Here is a tiny trained network, its code and every weight. The questions are about switching its units off for an input and a class, where a switched-off unit gives its printed mean instead of its output.

import numpy as np


def w(rows, s, z=0):
    codes = np.array(rows[::2]) - 128.0
    scale = np.full(codes.shape[1], s)
    scale[-1] = z or s
    return codes * scale


def f(y):
    return y / 2 * (1 + np.tanh(0.7978845608 * (y + 0.044715 * y**3)))


def log_softmax(a):
    a = a - a.max(-1, keepdims=True)
    return a - np.log(np.exp(a).sum(-1, keepdims=True))


def net(x, mask):
    res = np.array(x, float).reshape(1, 6) / 4 @ E
    y = f(res @ A[0][:, :-1].T + A[0][:, -1])
    res = res + np.where(mask, y, B[0][:, -1]) @ B[0][:, :-1]
    return log_softmax(res[-1] @ U[:, :-1].T + U[:, -1])


A, B = {}, {}
E = w([
[119,122,123,125,119],'x0',
[154,70,164,167,60],'x1',
[126,127,110,141,132],'x2',
[193,135,96,115,102],'x3',
[138,171,111,157,251],'x4',
[158,191,138,139,136],'x5',
],0.014)
A[0] = w([
[166,94,145,152,66,71],'N0',
[165,151,119,71,108,227],'N1',
[48,78,162,166,98,234],'N2',
[61,161,146,91,177,70],'N3',
[188,150,117,103,128,127],'N4',
[219,125,71,131,164,247],'N5',
[95,143,132,137,203,251],'N6',
[165,164,100,102,179,93],'N7',
[181,145,86,67,64,250],'N8',
[100,146,107,86,202,9],'N9',
[138,138,94,51,88,222],'N10',
[101,127,155,100,107,163],'N11',
[57,121,109,160,135,96],'N12',
[156,137,63,146,107,113],'N13',
[120,141,87,123,202,157],'N14',
[174,113,136,196,201,251],'N15',
[218,86,118,82,92,23],'N16',
[167,107,190,162,142,216],'N17',
[60,124,176,255,119,251],'N18',
[113,138,43,114,143,19],'N19',
[135,186,174,101,102,251],'N20',
[169,140,95,98,89,209],'N21',
[134,155,51,86,115,230],'N22',
],0.011,0.0035)
B[0] = w([
[219,79,193,176,28,238],'N0',
[81,61,174,131,112,184],'N1',
[171,166,138,48,74,252],'N2',
[136,208,86,136,129,209],'N3',
[149,27,133,171,120,164],'N4',
[139,59,47,104,129,229],'N5',
[144,186,72,41,122,254],'N6',
[194,143,79,110,53,210],'N7',
[102,51,194,135,154,251],'N8',
[187,202,68,230,71,215],'N9',
[67,61,166,105,195,208],'N10',
[90,105,105,89,61,172],'N11',
[169,237,163,96,133,159],'N12',
[210,36,184,188,162,153],'N13',
[220,181,104,77,83,240],'N14',
[127,121,64,1,156,238],'N15',
[166,98,180,194,178,213],'N16',
[117,52,63,78,159,174],'N17',
[105,174,120,45,102,214],'N18',
[180,129,134,87,136,159],'N19',
[27,102,106,81,40,184],'N20',
[84,68,219,176,185,199],'N21',
[157,66,136,45,146,192],'N22',
],0.0068,0.0088)
U = w([
[86,190,141,38,84,252],'0',
[203,125,109,79,19,207],'1',
[164,43,81,119,112,203],'2',
[232,115,167,255,63,4],'3',
[128,254,92,142,125,4],'4',
],0.0068,0.0035)

Each question gives the input, the list of numbers given to net, and the class t.
The units are the neurons (one row each of A and B). Each row of codes is followed by its name. A weight is (code - 128) times the scale printed after its matrix; where a second scale follows, it is the last column's (A, B and U).
mask holds one flag per neuron, in row order. A switched-off neuron (its flag False) gives its mean, the last column of its row in B, instead of its output. The means were averaged over made-up inputs and are rounded, as every weight is.
A unit's drop is (log p(t) with every unit on - log p(t) with that unit switched off) / (log p(t) with every unit on - log p(t) with every unit switched off).
The circuit of an input: a set's keep is (log p(t) with only the set's units on - log p(t) with every unit switched off) / (log p(t) with every unit on - log p(t) with every unit switched off). Starting from the 12 units with the biggest drops (on a tie, the unit counted first), units are removed one at a time, each time the one whose removal leaves the highest keep (on an exact tie, the one counted first), for as long as the keep stays at least 0.8.
circuit, biggest first: the units of the circuit, biggest drop first
unit that matters most: the unit with the biggest drop
top k neurons: the k neurons with the biggest drops, biggest first
drop of u: that unit's drop, to one decimal
input [1,0,-5,-3,-1,7], class 0: top neuron	(N0)
input [6,-5,6,-5,4,5], class 4: circuit, biggest first	(N9 N3)
input [0,-8,-7,-4,2,1], class 4: circuit, biggest first	(N9 N3)
input [-1,-7,1,2,7,2], class 1: circuit, biggest first	(N7 N14)
input [-3,5,-1,2,-5,-6], class 3: circuit, biggest first	(N0 N16 N15)
input [-1,2,8,2,-1,-5], class 3: circuit, biggest first	(N15 N6 N20)
input [-8,8,8,-2,2,-5], class 0: circuit, biggest first	(N18 N5)
input [6,-7,-7,1,6,1], class 1: top 4 neurons	(N7 N14 N22 N5)
input [-8,5,-5,3,-8,1], class 3: top 2 neurons	(N0 N16)
input [-1,-5,6,7,6,3], class 1: drop of N7	0.2
input [-5,-5,1,3,5,2], class 1: top 3 neurons	(N7 N14 N5)
input [-2,2,7,8,-4,6], class 3: drop of N0	0.1
input [-1,4,2,-4,4,-5], class 0: drop of N8	0.0
input [-4,5,-2,4,0,4], class 3: drop of N0	0.1
input [6,8,-5,1,3,8], class 2: unit that matters most	N17
